(in the rows, 128 means zero)
Here are made-up elements, facts about them, and rows of numbers that follow some of those facts. Name the element behind each unnamed row.

How the elements are related:
sitril σ groflor kise sozadel doma
mege σ mitezom gozi plipur sozadel
pedri σ statem
stizen σ dubukal tuval mitezom dofel kopustus meke
figam σ staplodi nodri flalini skefle fome
sofen σ vutre
punopli σ groflor bripo feplek fegok
suflepum σ plotum vuflas bokle sozadel
grome σ nuver statem
gostaga σ plozes gedo trazuk
fasti σ vuflas kliflo faklil sketem
losken σ groflor mopusku
plufiskis σ plotum bunon mebran stola falanos padrabi
kipi σ nasen kliflo bunon pudas vutre zapu
nabra σ groflor tolin skefle morute regro meke
sastos σ dofel faklil plipur labrim
sture σ nutar regro zapu
tagrur σ kledror dubukal skipek stopavo labrim
giku σ plotum bunon faklil fistuk kopustus
vasor σ diviste mapim fegok
dugak σ nodri dofel nuver pudas fliskizar breza
pipeklis σ vutre groklegon gramas
daflil σ ruflur suguk mitezom bunon groklegon labrim
lupa σ kledror tuval gozi stola
zoplom σ vuflas
briflo σ staplodi fegol klarak gato
tatok σ nodri novos skefle bopliskol
zonol σ kledror
fude σ stepa mopusku famol bopliskol
fumo σ mitezom stepa
pavem σ giflir regro
plolar σ morute
plokluko σ tulor dofel stola zapu breza
duvubi σ plotum suguk bidos stola tinuko fome drufla plunar
klomu σ pudas reto
pestil σ kliflo
plufos σ nutar notrur feplek stola
ladeluk σ nutar novos stepa fegol
tregra σ groflor trebre drutron bopliskol
dozapi σ plozes fovom tugik statem
meron σ plozes drutron fegol famol meke
[padrabi mege pedri zapu tefor stizen punopli gozi skefle plunar kledror fasti kipi bidos fegok staplodi tremal pudas kise bopliskol gedo nabra notrur nida trebre fistuk guke giku ruflur sketem doma tulor klarak daflil suguk roreskir lupa zoplom plipur devepluk bunon nutar tatok drutron fovom faklil zonol fude fumo nepem plolar zope stepa plebreku duvubi pestil plufos takligel mopusku falanos nuver regro sozadel flalini gato] Ω a
[sitril mebran fliskizar sofen losken plufiskis bekle mapim dubukal sastos dragor tagrur fome plozes bokle bripo briflo nodri tuval gramas vuflas famol groklegon plokluko dronir klomu drufla dozapi meron klari] Ω b
[mitezom meke klikipas grere dofel kopustus ladeluk tregra] Ω e
[skipek feplek flabro statem suflepum gostaga fegol tugik sture plotum giflir stola labrim novos digren reto vutre fogil tolin] Ω c
[figam breza grome diviste treru kliflo nasen faden groflor vasor dugak morute pipeklis stopavo tinuko pavem trazuk] Ω d
{padrabi} Ξ bunon
{padrabi} Ξ klari
{mege bidos faden} Ξ novos
{mege faden suguk trazuk} Ξ plunar
{zapu skefle tagrur fistuk pestil} Ξ tulor
{skipek} Ξ meron
{tefor} Ξ stizen
{figam tugik kise} Ξ tremal
{sofen} Ξ tagrur
{breza duvubi dozapi} Ξ bidos
{punopli} Ξ plufos
{gozi bunon famol} Ξ fasti
{skefle klarak roreskir} Ξ pestil
{skefle pavem} Ξ roreskir
{plunar guke suguk fumo takligel} Ξ klomu
{gostaga plotum} Ξ nabra
{gostaga bunon} Ξ zapu
{diviste plokluko} Ξ trebre
{losken tremal sastos roreskir} Ξ faklil
{losken giflir zope plokluko} Ξ fome
{plufiskis briflo plolar} Ξ bopliskol
{bekle fistuk} Ξ gramas
{bekle sture} Ξ punopli
{bidos} Ξ fumo
{tugik sastos klarak suguk fumo} Ξ mege
{treru} Ξ takligel
{treru} Ξ plokluko
{kliflo guke klarak faklil digren} Ξ trazuk
{mapim sastos fome} Ξ kliflo
{nida} Ξ plozes
{nida plokluko} Ξ zope
{sture} Ξ daflil
{sture vuflas reto} Ξ flalini
{tagrur} Ξ breza
{fome briflo} Ξ tugik
{trebre fumo trazuk} Ξ faden
{sketem} Ξ sastos
{plotum zope plufos} Ξ mapim
{tulor faklil} Ξ guke
{pipeklis} Ξ dragor
{giflir} Ξ vuflas
{daflil} Ξ plotum
{bunon} Ξ tinuko
{bunon} Ξ nepem
{tinuko flalini} Ξ kise
{gramas} Ξ gozi
{vuflas} Ξ nida
{nepem klari} Ξ dubukal
{nepem} Ξ skefle
{nepem plufos} Ξ falanos
{plolar} Ξ dozapi
{plokluko} Ξ plolar
{plokluko} Ξ duvubi
{plebreku} Ξ reto
{plufos} Ξ plebreku

Named rows:
vasor: [152 126 130  82 102 106  88 128 120 114  78 124 150 108 184 129 179 101
 135 176 124 114  88 132 128  78 182 123 129  96 146]
doma: [104 123 129 122  95 116 158 130 121 151 120 103 122 155 143 148 146  82
 136  81 118 106 139 139 120 129 148 125 116  91 155]
plolar: [179 146 127  76 136 127 130 130  94 160 122 117 153 164 153 136 139 103
 154 143 130  89 110 136 110  75 130 127 117  80 125]
fistuk: [174 114 130 137  91 114 114 143 143 148 156 149  78 151 164 145 101 122
 111 115  76 144  82 164 141 145 161 127  92 114 135]
kopustus: [127  84  98 167 150 147 122 153 161 118 148 120 113 119  79  98  75 121
 155  97 172 128 140 127 113 150 127 125 108 116 112]
pavem: [146  93 147  96  83 108  69 112 131  85 104 119 133 135 157 142 165  91
 100 186  99 136  72  94 144  91 190 143 135 119 159]
faden: [101 100 154 106 124 119 110 134 131  88 116 136 138 170 180 128 138  99
 106 166 107 136  76 109 159 101 187 149 128  96 150]
pudas: [ 85 109 141 133 107 153 137 177 123 149 140 155 132 143 163 137 108  98
 134  81 142 144 100 152 134 120 136 115  93  96 135]
bekle: [144 175 158 140 124 142 124 133 132 122 153 144 112 130  97 146 144 152
 142 135 150 121 167 116 136 142  80 136 140 195  96]
gostaga: [171 144 123 155 160 163  98  86 116  89 160 127 154  68  39 130 155 152
 132 193 170 130 158  50 117 117  52 133 135 234  84]
groflor: [ 96  89 127 142 103  79 152 120 193  85 113  95 133 142 195 125 205  90
 104  78 129 104  95 121 145 131 177 125 132  85 155]
novos: [117 165 108 160 239 120 182  67 142 105 154  80 127 121  94  93 136 196
 114 121 130 172 171  89 130 155  60 117 192 160 138]
briflo: [152 166 135  96 138 143 110  77 106  93 129 109 142 119  79 136 132 140
 158 178 143  92 161  74 130 103  79 142 151 181 105]
takligel: [108 111 146  94 126 129 129 127  97 144 129 133 134 160 137 152 121  98
 125 128 109 138  97 120 130 106 149 149 100  99 142]
plufos: [147 137 119  69  73 107 116 108  93 178  82 134 109 146 116 170 155  93
 121 166  91 102 133 137  87 124 156 151 118 112 134]
flalini: [125 121 112 112 132 110 158 128 130 160 125 173 127 114 171 149 167 118
 108 112 120 111 107 137  89 138 147 136  88 110 152]
nodri: [119 120 123 170 164 144 156 120 157  76 140 108 118  96 122 101 157 181
 135  95 163 156 123 112 140 127  75 135 132 153 111]
faklil: [113  95 149 133 125 121 142 157 142 151 150 155 105 189 143 111  90 127
 110 109 111 158  97 165 133 148 161 151 107  77 146]

Name these rows:
No name comes twice in this set of rows, the named rows included.
[135 155 147 102 171 170  99  99  80  88 141 125 179  97  99 123 133 157
 146 185 151 142 124  73 136  75  68 112 153 192  95]  dozapi
[103 109 172 107 153 126 118 126 134 115 141 149 166 173 203 148 155 113
  97 138 103 151  75 107 154 103 177 128 119 112 156]  trazuk
[146 165  99 134 138 144  95 112 120 120 105 112 111  94  39  84  88 165
 159 170 173 114 210 118 135 151  88 121 170 179  84]  suflepum
[146 160 131 157 183 157 128  88 134  90 170 117 139 128  67  96  96 181
 125 142 151 131 175  77 149 140  62 137 148 194 104]  digren
[106 121 136 107 114 150 108 137  78 143 117 152 163 100 143 166 128 102
 127 143 113 146  77 128 112  79 132  96 105 142 123]  pedri
[131 174 128 114 161 148  95 111 109 129  85  92 180  99  78 149 158 127
 150 175 156 116 195  98 125  96  94 106 170 186 111]  meron
[123  74 131 171  74 106 123 143 159 118 169 169  68 122 160 114 110 125
  87  82  89 164  74 167 163 186 149 147 102 112 155]  bunon
[114 148 136 149 209 142 190 124 133 104 155 153 174 120 138 144 174 181
 123  97 165 118 150  98 122 130  73 123 135 176 118]  plozes
[167 180 108 130 134 144 115  99 120  95 128 139 128  98  45 120 162 171
 150 172 173  83 200  88 101 142  58 158 150 205  72]  sture
[138  87 128  94  90 115  53 153  99 166  85 154 119  92 118 145  94 113
 107 201 108 183 115 149 104 138 181 133 114 117 146]  fasti
[154 158 127 194 200 164 165 110 145  92 174 144 149  69 119 105 137 202
 132 107 170 154 134  99 130 124  44  67 119 205  99]  statem
[100 141 149 109 111 107 142 111 134 104 133 126 130 170 183 132 166  89
  95 115 100  98  86 123 165 105 158 155 127  99 158]  diviste
[157 136 107 190 185 126 172 126 184  83 167 160  76 125  83  80  92 202
 134  88 175 108 197 131 117 208  84 141 124 175 106]  plotum
[ 92 156 174  86  92 170  88 162  94 120 103 163 186 116 178 166 145  87
 125 176 138 141  93 132 150  75 163 112 123 129 138]  grome
[107 162 145 139 195 155 107 129  98 108 127 134 155 121  82 103  82 167
 128 206 142 170 162  92 140 131 114 123 168 177 126]  klomu

The same elements again, as new rows of numbers:
Named rows:
pipeklis: [110 167 114 152 108 113 153 119 109 153 138 153  97 148 133 160 144 126
 136 166 195  91 124 129 169 117 137 125 118 153 134 115  98 100 151 101
 120]
klari: [128 166 137 131 131 101 126 141 112  69 118 167 155 175  98  67 127 136
 141 186 200 130 131 107 161 119 137 138 130 179 167 114 130 100 137 101
 120]
trazuk: [ 97 164 117 109 103  77 150 126 109 102 189 217  67 187  94 113 129 121
 104 136 165  72 139 110 151  67 129 112 150 175 109 118 109  78 162 111
 124]
famol: [117 170 143 133 131 103 126 150 115  55 122 172 152 188 100  52 130 130
 136 177 197 130 126 102 158 103 135 132 139 180 149 100 142  91 130  98
 128]
gozi: [108 168  90 135 112  89 118 173 115 108 137 163 102 189 133 120 152 116
 135 175 202 100 118  92 150  96 132 125 115 158 123 101 119 116 135  99
 153]
vuflas: [129 164 127 127 132  98 143 152 107  65 105 167 152 180 122  55 140 144
 119 184 203 128 122  90 162 112 139 141 120 172 178 107 118  92 130 101
 134]
tulor: [ 95 154 105 112 117 101  94 173 118 106 136 165  95 205 130 135 140  94
 127 208 201 104  89 141 156  89 134 119 136 148 116 134 139 122 131  97
 139]
punopli: [123 174  91 133 109  80 110 168 126 111 140 173 107 174 114 152 137 129
 180 180 202 116 138 121 166 120 133 128 122 156 131  79 111 121 142 100
 137]
kise: [ 95 164  81 131 122  78 130 166 106 103 126 178 106 181 146 117 136 143
 139 187 194 103 118  78 158  76 137 129 109 147 124  47  93 113 113  98
 156]
pestil: [ 97 159 101 108 119  92  99 144 122 129 132 160 109 180 128 165 135  94
 146 226 214  96  94 152 162 115 140 128 122 146 133 143 118 135 131 100
 127]
bopliskol: [106 176 103 154 112  99 108 169 111  93 151 152 101 182 121 117 138 116
 156 159 197 105 128  97 140  95 124 119 122 164 104  88 137 119 137  90
 145]
plozes: [132 159 152 140 139  90 126 137 101  50 150 179 149 176  95  46 122 114
 134 178 198 114 135  93 148  94 125 137 138 188 153 105 150 102 146  93
 124]
feplek: [104 142 111 174  88 161 116 138 101 140 134 177  81 175 134 138 149 107
 121 170 176 106 145 110 167  97  93 112 119 179 121  65 128 112 157 127
 134]
dofel: [132 175 154 145 139  87 141 147 105  47 129 146 149 168 112  39 144 156
 143 174 202 131 123 100 145 102 155 140 152 172 170 131 155 101 141  79
 120]
groklegon: [139 160 146 148 131 116 126 153  96  67 123 149 144 175 117  52 137 141
 133 181 202 129 124 108 148 115 132 133 122 182 174 127 134 102 139  93
 121]
labrim: [ 90 139 104 168  89 158 123 133  94 148 134 162  83 173 134 132 154 100
 100 172 183  95 138  98 158 101  94 115 105 185 131  87 118 114 156 129
 137]
flabro: [ 95 140 110 167  91 150 120 122  96 152 138 167  87 163 129 149 139 101
 119 178 184  97 146 110 163 104  93 111 108 186 117  81 116 114 159 127
 126]
grere: [132 178 154 138 137  82 138 140 109  53 129 151 152 160 101  49 138 159
 157 182 202 128 131 110 147 112 155 145 154 171 166 126 149 101 143  79
 115]

Name these rows:
No name comes twice in this set of rows, the named rows included.
[137 162 148 150 137 117 123 151  99  59 126 153 147 176 114  54 126 135
 135 176 199 125 122 110 150 104 130 133 123 182 159 117 144  99 139  89
 123]  fliskizar
[109 170  95 112  99 101 101 169  97 101 146 180  89 210 130 108 149 161
 145 146 189  91 126 128 134  65 131 111 100 172 119 127  93 105 132  94
 141]  plunar
[127 166 147 148 130 116 120 151 101  55 124 154 150 176 102  50 127 137
 141 177 198 133 129 107 147 108 131 129 131 181 152 109 146 100 137  89
 123]  nodri
[ 96 171 118 170 103 123 141 138 108 125 146 162  83 163 127 125 154 132
 139 160 180 103 134 106 157  94 131 118 154 159 115  90 139 104 152 102
 133]  groflor
[ 97 174 111 154 103 111 155 129 114 134 143 166  91 165 126 141 148 124
 133 159 186  97 127 117 163 105 136 125 143 157 122  98 119  95 150 107
 126]  treru
[124 164 110 153 122 100 118 166 102  95 163 156  96 179 133 125 129 105
 145 166 199  89 118 109 144  89 122 120 108 166 117 104 128 114 143  82
 142]  nuver
[101 160 104 124 120 104 104 167 123 111 134 163 102 200 138 140 145  89
 136 207 204  97  92 135 157  93 132 120 126 142 111 123 146 119 128  96
 145]  zapu
[108 154  91 103 109  78 116 195  97  97 146 155  75 183 106 121 120 120
 112 183 188 127 104 113 157  97 133 105 127 159 137 121 108 115 137  97
 127]  faklil
[101 159  96 117 116  81 109 168 111 109 139 160  99 180 114 140 124 103
 139 201 198 110 108 120 165 104 133 122 126 152 125 104 119 124 132  98
 132]  roreskir
[125 176 154 146 139  91 135 144 107  43 131 151 150 170 101  37 139 159
 150 174 197 134 128 100 141 104 154 139 158 172 155 121 157  98 137  80
 121]  meke

The same elements again, as new rows of numbers:
Known rows:
dubukal: [153 157 123 176 142 106 119 135 115 144 143 117 146 195  99 164 111 193
 125 140 148 186 119 109  91 134 153  84 138 108 132 108 104  87 141 133
 135 175 159]
tuval: [156 157 126 167 146  93 117 125 119 129 144 117 147 190  95 154 113 192
 122 141 147 166 119 110  93 130 146  80 141 127 134 102 104  84 136 134
 138 182 171]
ladeluk: [153 158 144 155 143 102 119 141 131 128 148 119 114 165 118 136 118 157
 108 138 149 122 119 112  92 132 174  80 115 137 129  97 104  57 139 143
 133 158 130]
dofel: [154 157 134 146 153  93 118 128 123 129 148 122 117 154 102 142 111 174
 110 141 148 130 117 113  93 132 144  82 124 117 133  99  99  70 137 135
 138 161 141]
nutar: [153 160 128 130 159  89 120 135 121 127 169 113  91 127 140 135 124 150
 102 143 172 117 146 119 106 130 153 108 119 107 152 103 100  66 135 168
 146 165 127]
labrim: [168 159 145 128 150  92 124 115 124 147 152 133  93 131 106 135 110 156
 102 147 150 124 115 116  91 136 142  84 129 115 133  96  99  72 139 133
 136 145 129]
stepa: [157 167 129 129 153  90 120 128 122 129 157 114  94 128 132 132 133 149
 100 143 180 118 133 129 109 131 150 108 122 106 152 101 102  67 136 175
 142 156 128]
drutron: [159 166 123 130 150  91 120 116 124 128 150 114  92 127 134 134 132 150
 100 145 183 113 134 125 109 130 153 115 121 107 162 107 101  80 136 165
 140 155 126]
gostaga: [155 184 147 130 151 105 120 109 131 129 147 118  93 138 112 133 113 149
 130 151 150 113 116 120  91 131 158  81 127 117 135  98 100  58 138 133
 135 143 128]
feplek: [171 159 147 126 146  92 125 112 138 147 145 134  92 140 119 136 112 158
 113 141 151 122 116 113  94 134 159  84 122 118 136  97 100  71 141 133
 135 145 129]
tugik: [171 157 142 127 156  95 133 115 130 137 147 133  95 137 112 137 114 155
 123 153 153 114 115 117  93 130 154  83 126 128 136  97  97  82 143 132
 136 147 130]
punopli: [154 180 129 145 141  95 117 110 127 126 146 114  93 127 131 134 171 147
 102 140 177 111 133 132 123 132 172 126 113 107 137 103  99  59 135 178
 131 147 130]
tefor: [169 155 124 130 148  91 115 149 144 127 142 116 121 120  98 131 113 149
 133 198 183 111 146 118 106 128 189  96 174 106 186 115  86  54 136 178
 177 171 147]
klarak: [156 168 126 127 158  90 120 110 138 128 161 113  93 129 121 134 124 149
 102 146 168 113 138 121  99 130 142  96 121 107 172 100  98  80 137 157
 149 158 129]
tagrur: [153 159 126 175 152  93 119 141 115 127 147 114 160 179  94 159 119 184
  99 139 146 160 118 111  93 132 137  77 142 138 132  97 101  57 136 134
 136 172 163]
regro: [156 158 124 130 151  92 120 128 127 127 162 114  90 126 144 135 128 150
 102 143 175 112 147 117 107 132 156 112 116 108 151 109 100  68 136 167
 140 162 127]
tinuko: [204 159 158 126 141 122 162 109 150 183 146 175  90 139 116 135 111 148
 132 172 149 161 116 125  97 171 142  83 163 140 132  96  97  59 147 133
 134 140 127]
groklegon: [154 157 126 167 144  98 119 119 123 129 146 117 130 186  97 144 111 198
 133 139 146 154 120 108  92 129 152  80 132 125 134 106 105  86 138 134
 135 187 170]

Name these rows:
No name comes twice in this set of rows, the named rows included.
[154 156 128 169 147  97 119 119 137 126 146 116 135 190  95 135 123 185
 129 139 148 126 119 111  91 128 164  78 130 152 133 105 112  60 136 135
 134 185 168]  briflo
[158 157 124 163 146 110 117 205 113 129 144 116 150 119  94 131 123 148
 100 185 195 112 123 128 132 130 188 105 180 109 139  99  87  49 137 189
 183 167 130]  stizen
[151 157 126 168 141 113 120 118 137 128 145 113  99 169  94 135 112 208
 145 139 143 114 144 107  88 129 159  80 122 137 132 100  99  57 138 131
 135 192 153]  sofen
[154 157 123 182 143 107 118 134 114 127 147 116 147 163  93 148 120 191
 103 138 146 138 118 110  92 132 138  80 138 138 133  97 106  62 136 132
 137 177 172]  sastos
[154 154 125 178 149 106 123 161 114 126 148 117 133 173  94 141 112 196
 107 138 148 143 119 110  91 128 146  77 133 154 132  97 106  55 137 132
 139 193 153]  plokluko
[154 168 125 141 149  93 119 135 114 130 151 116  92 125 140 139 123 148
 101 152 179 132 135 114 116 132 148 135 124 106 149 107  98  89 146 160
 149 158 129]  falanos
[153 158 123 171 145  96 120 124 117 126 146 115 139 161  93 135 116 198
 102 137 145 122 117 110  91 131 137  78 133 151 135  96 102  64 135 132
 136 189 185]  plufiskis
[169 156 124 140 150  90 133 129 116 127 150 114  94 126 131 135 141 148
 100 141 206 114 120 130 118 128 164 121 115 111 159 108 103  84 137 178
 141 171 131]  bopliskol
[164 156 147 128 154  91 129 124 122 145 160 134  93 130 108 134 112 158
 100 144 147 132 116 115  93 133 141  80 129 121 133  95  99  57 138 135
 140 148 129]  stola
[155 170 125 136 144  92 118 111 117 130 146 114  93 125 108 135 145 148
 102 143 176 113 123 123 119 132 141 121 124 107 164  98 100  89 139 162
 141 149 134]  sozadel
[154 157 155 127 147 107 132 128 141 128 163 118  92 135 135 132 113 156
 113 141 150 115 120 114  91 130 171  79 116 129 132  95 100  56 137 133
 135 146 127]  sture
[154 189 128 130 155  88 118 119 115 129 157 116  93 130 127 141 127 150
 101 155 159 136 142 117 108 133 136 117 129 104 151  99  98  72 134 163
 147 145 127]  gozi
[156 176 128 144 145  91 119 125 125 127 147 112  93 126 129 133 162 149
 101 142 187 112 130 143 117 130 171 110 114 110 138 104 102  58 138 183
 135 146 128]  fude
[177 155 145 129 150 100 147 124 122 145 149 140  93 141 125 136 112 156
 113 143 159 124 115 118  94 132 168  90 122 133 134  97 101  73 147 137
 135 155 129]  novos

Now the same elements, written a new way:
Known rows:
klari: [138 127 128 124 121 129 139 143 146 134 134 133 104 133 111 129 154 136
 127 129 126 133  85 128 101 132 162 136 147 122]
tremal: [141 128 125 125 125 130 165 121 134 123 130 129 126 135 125 155 155 144
 126 128 122 121 127 132 110 120  81 126  95 159]
losken: [146 125  90 131 129 124 145 136 129 137 127 137 127 131 152 121 134 122
 142 125 132 115 117 116  98 139 122 133 157 106]
gozi: [130 121 144 118 145 137 135 116 134 112 131 108 135 125 130 142 115 126
 149 133 126 124 120 117 120 119 103 128 110 144]
bunon: [138 124 148 115 142 140 132 115 140 109 141 112 123 133 114 148 121 139
 147 137 120 144 130 118 125 119  98 130 105 149]
flalini: [128 126 136  95 134 122 143 111 115 114 126 116 145 121 137 128 103 118
 154 136 138 104 140 119 126 113  99 120 108 142]
guke: [ 96 120 132 134 132 134 147 108 140 114 121 128 137 111 144 158 153 132
 125 126 125 114  95 125 111 120 100 111  81 143]
sastos: [135 122  65 145 114 128 145 147 128 108 108 128 148 119 146 132 140 100
 150 123 131 136  85 112 131 115 157 129 187 110]
treru: [136 122  97 136 112 120 115 140 140 137 122 133  92 137 102 117 160 123
  97 134 119 135  97 130 112 153 164 140 157  95]
digren: [102 123 113 140 158 139 137 128 133 139 131 140 109 130 111 123 165 128
 100 114 134 121  91 145 163 128 136 114 101 126]
tagrur: [165 119 112 127 141 145 135 163 140 120 131 134 131 140 118 145 156 132
 160 130 100 159 121 112 108 139 215 131 184  94]
gato: [117 136 160 105 112 110 116 112 115 125 127 121 148 113 159 128  99 132
 134 133 145  98 155 131 130 125  91 120  97 147]
feplek: [ 95 131 150 130 163 123  87 123 122 144 134 133  96 132 146 103 111 139
  95 117 132 104 121 140 172 147  82 127  79 128]
fasti: [115 137 142 132 118 126 131 135 115 101 114 120 168 122 144 141 117 109
 152 125 120 110 126 136 131 103 171 128 128 138]
gedo: [125 136 165 105 107 109 120 118 120 117 132 126 133 120 139 144 116 142
 123 135 134 103 143 142 126 124  97 118  93 156]
bripo: [119 131 139 138 127 135 127 130 146 160 131 136 112 121 131 108 123 132
 122 123 130 130 117 124 108 138 126 144 148 116]
grere: [111 137 140 119 120 114 111 126 128 126 123 128 116 129 124 135 136 131
  98 130 124 109 128 148 122 138 127 131 105 136]
dubukal: [137 132 121 131 123 131 116 134 135 139 131 127 115 127 114 120 123 138
 119 127 128 149 117 126 129 128 129 141 166 127]

Rows to name:
No name comes twice in this set of rows, the named rows included.
[147 129 121 114 115 121 121 129 127 150 127 129 139 109 129 104 111 129
 125 132 154 137 126 126 137 131 145 133 172 127]  nodri
[151 126 103 142 125 147 163 134 150 160 141 136  90 139 108 118 164 140
 118 122 131 148 102 124  97 130 124 143 140 128]  mapim
[117 136 163 129 132 137 137 113 138 151 140 126 121 129 138 126 119 144
 123 125 126 114 158 132 111 126  82 132  80 153]  fegok
[123 138 144 101 107 107 130 129 113 111 119 125 168 114 140 141 121 127
 131 128 139  98 143 143 135 110 162 114 120 150]  pedri
[157 121  50 139 111 110 123 152 116 131 106 135 126 136 135 103 136  99
 122 131 127 124 124 121 119 147 170 134 197  83]  figam
[147 133  95 134  91  98  86 158 116 127 112 141 113 142 114 121 148 125
  96 134 122 136 130 144 130 157 181 135 176  97]  grome
[105 135 171 133 121 121 120 136 118 104 125 122 140 134 144 151 125 131
 138 126 114 123 126 131 123 118  99 132 101 149]  zoplom
[122 131 112 149 114 109  90 155 132 146 117 139 100 138 133 108 139 119
  96 130 109 112 109 138 103 164 170 148 159  91]  vasor
[139 120 156  75 157 132 123 102 137 125 143 115 138 112 158 138 113 154
 139 134 131 105 154 113 122 139 114 114 104 129]  skefle
[ 89 121 127 165 132 137 156 120 117 105 117 126 162 120 142 143 125  91
 165 125 126 132 128 106 125 104 143 114 126 120]  mege
[129 114  53 145 116 127 113 130 152 128 111 124  89 124 106 126 162 122
  73 131 130 146  70 120 131 159  93 140 154 112]  kliflo

